Below is a small trained network, with its code and all its weights. Each question gives an input and a class and asks what happens when units are switched off, that is, made to give their printed mean instead of their output.

import numpy as np


def w(rows, s, z=0):
    codes = np.array(rows[::2]) - 128.0
    scale = np.full(codes.shape[1], s)
    scale[-1] = z or s
    return codes * scale


def norm(h):
    return h / np.sqrt((h * h).mean(-1, keepdims=True) + 1e-5)


def f(y):
    return np.maximum(y, 0)


def log_softmax(a):
    a = a - a.max(-1, keepdims=True)
    return a - np.log(np.exp(a).sum(-1, keepdims=True))


def net(x, mask):
    res = np.array(x, float).reshape(1, 8) / 4 @ E
    u = 0
    for l in range(2):
        y = f(norm(res) @ A[l][:, :-1].T + A[l][:, -1])
        res = res + np.where(mask[u : u + 8], y, B[l][:, -1]) @ B[l][:, :-1]
        u += 8
    return log_softmax(norm(res)[-1] @ U[:, :-1].T + U[:, -1])


A, B = {}, {}
E = w([
[132,116,126,126,136,137,124,141],'x0',
[254,187,126,74,105,153,91,102],'x1',
[129,133,147,127,121,115,131,113],'x2',
[113,131,73,122,132,163,116,157],'x3',
[131,118,134,128,131,136,128,137],'x4',
[122,119,135,112,117,125,105,133],'x5',
[121,77,121,175,148,231,57,18],'x6',
[174,35,71,125,27,103,189,84],'x7',
],0.0074)
A[0] = w([
[95,126,166,120,193,170,166,170,78],'0.n0',
[10,82,117,130,144,73,155,127,54],'0.n1',
[135,154,119,130,132,40,137,227,84],'0.n2',
[192,78,84,116,36,120,167,117,117],'0.n3',
[221,187,94,63,108,170,137,135,5],'0.n4',
[136,235,172,124,190,128,64,151,41],'0.n5',
[223,133,131,90,149,88,73,93,60],'0.n6',
[124,118,124,161,153,149,74,70,39],'0.n7',
],0.012,0.0027)
B[0] = w([
[146,135,85,126,77,62,106,109,185],'0.n0',
[190,122,162,196,81,127,73,188,236],'0.n1',
[122,163,144,76,122,219,201,56,255],'0.n2',
[111,89,74,93,208,40,81,122,252],'0.n3',
[119,137,255,216,91,112,132,141,231],'0.n4',
[138,59,72,124,175,14,106,131,243],'0.n5',
[118,133,99,177,63,166,147,201,213],'0.n6',
[127,166,130,98,134,210,225,80,198],'0.n7',
],0.012,0.0087)
A[1] = w([
[82,173,166,3,91,193,221,143,8],'1.n0',
[85,123,163,132,148,202,156,74,114],'1.n1',
[85,85,193,198,114,136,149,220,144],'1.n2',
[138,110,125,103,139,246,143,84,85],'1.n3',
[95,171,106,101,192,79,51,145,121],'1.n4',
[147,134,157,134,149,81,124,182,51],'1.n5',
[119,122,143,195,54,157,102,187,75],'1.n6',
[205,168,151,158,19,141,65,155,53],'1.n7',
],0.013,0.0017)
B[1] = w([
[69,122,175,18,73,210,156,173,207],'1.n0',
[150,146,103,43,82,180,129,171,185],'1.n1',
[174,239,116,176,173,156,85,108,254],'1.n2',
[65,170,208,56,96,96,182,197,195],'1.n3',
[148,9,115,123,80,77,142,122,181],'1.n4',
[73,111,84,99,122,246,99,96,203],'1.n5',
[169,188,175,207,170,113,110,86,238],'1.n6',
[123,164,121,229,195,152,117,134,241],'1.n7',
],0.012,0.0096)
U = w([
[144,171,130,234,147,171,91,118,179],'0',
[116,7,54,119,129,64,107,99,3],'1',
[87,147,157,54,89,204,183,144,182],'2',
],0.011,0.0012)

Each question gives the input, the list of numbers given to net, and the class t.
The units are the neurons (one row each of A and B). Each row of codes is followed by its name. A weight is (code - 128) times the scale printed after its matrix; where a second scale follows, it is the last column's (A, B and U).
mask holds one flag per neuron, layer by layer. A switched-off neuron (its flag False) gives its mean, the last column of its row in B, instead of its output. The means were averaged over made-up inputs and are rounded, as every weight is.
A unit's drop is (log p(t) with every unit on - log p(t) with that unit switched off) / (log p(t) with every unit on - log p(t) with every unit switched off).
The circuit of an input: a set's keep is (log p(t) with only the set's units on - log p(t) with every unit switched off) / (log p(t) with every unit on - log p(t) with every unit switched off). Starting from the 12 units with the biggest drops (on a tie, the unit counted first), units are removed one at a time, each time the one whose removal leaves the highest keep (on an exact tie, the one counted first), for as long as the keep stays at least 0.8.
units of the circuit, in order: the units of the circuit, biggest drop first
unit that matters most: the unit with the biggest drop
top k neurons: the k neurons with the biggest drops, biggest first
top k neurons in layer l: the k neurons of layer l with the biggest drops, biggest first
drop of u: that unit's drop, to one decimal
input [-5,-6,-2,-4,-5,5,-7,7], class 1: units of the circuit, in order => 0.n3
input [8,6,1,2,8,6,7,2], class 2: top 3 neurons => 0.n7; 0.n1; 1.n3
input [-5,3,-3,5,-2,7,-7,-4], class 2: top 2 neurons in layer 0 => 0.n2; 0.n3
input [-4,6,-3,5,-3,-8,0,-7], class 1: top 2 neurons => 0.n5; 0.n1
input [4,4,-3,-5,-3,7,-6,3], class 2: top 2 neurons => 0.n2; 0.n1
input [6,2,2,-5,-2,-8,-7,-6], class 2: top 3 neurons => 0.n2; 0.n3; 0.n1
input [6,5,-1,0,-6,-7,-7,4], class 2: top 2 neurons => 0.n2; 0.n1
input [-5,-7,-4,-7,8,0,8,5], class 2: top 2 neurons in layer 0 => 0.n7; 0.n5
input [-5,-6,-4,-1,-5,-5,7,-2], class 2: top 2 neurons => 0.n7; 0.n4
input [-2,-4,2,-8,0,3,-7,-7], class 1: top 4 neurons => 0.n5; 0.n7; 0.n0; 0.n4
input [8,-6,-7,6,6,-2,7,3], class 2: top 2 neurons in layer 0 => 0.n7; 0.n4
input [-3,-4,2,-5,-5,-4,3,-6], class 1: top 2 neurons => 0.n5; 0.n4
input [6,4,6,5,-8,-7,6,-5], class 2: top 2 neurons => 0.n7; 0.n3
input [-8,2,-5,-4,0,-3,-5,2], class 2: unit that matters most => 0.n2
input [-4,6,8,2,8,-8,-2,-8], class 1: top 2 neurons in layer 0 => 0.n5; 0.n1
input [-6,-3,5,0,5,0,-5,7], class 1: drop of 0.n3 => 1.4
input [-4,3,-1,4,7,1,-1,-5], class 1: drop of 0.n5 => 0.9
input [8,-1,-6,-7,2,-3,5,-7], class 1: drop of 0.n5 => 0.6
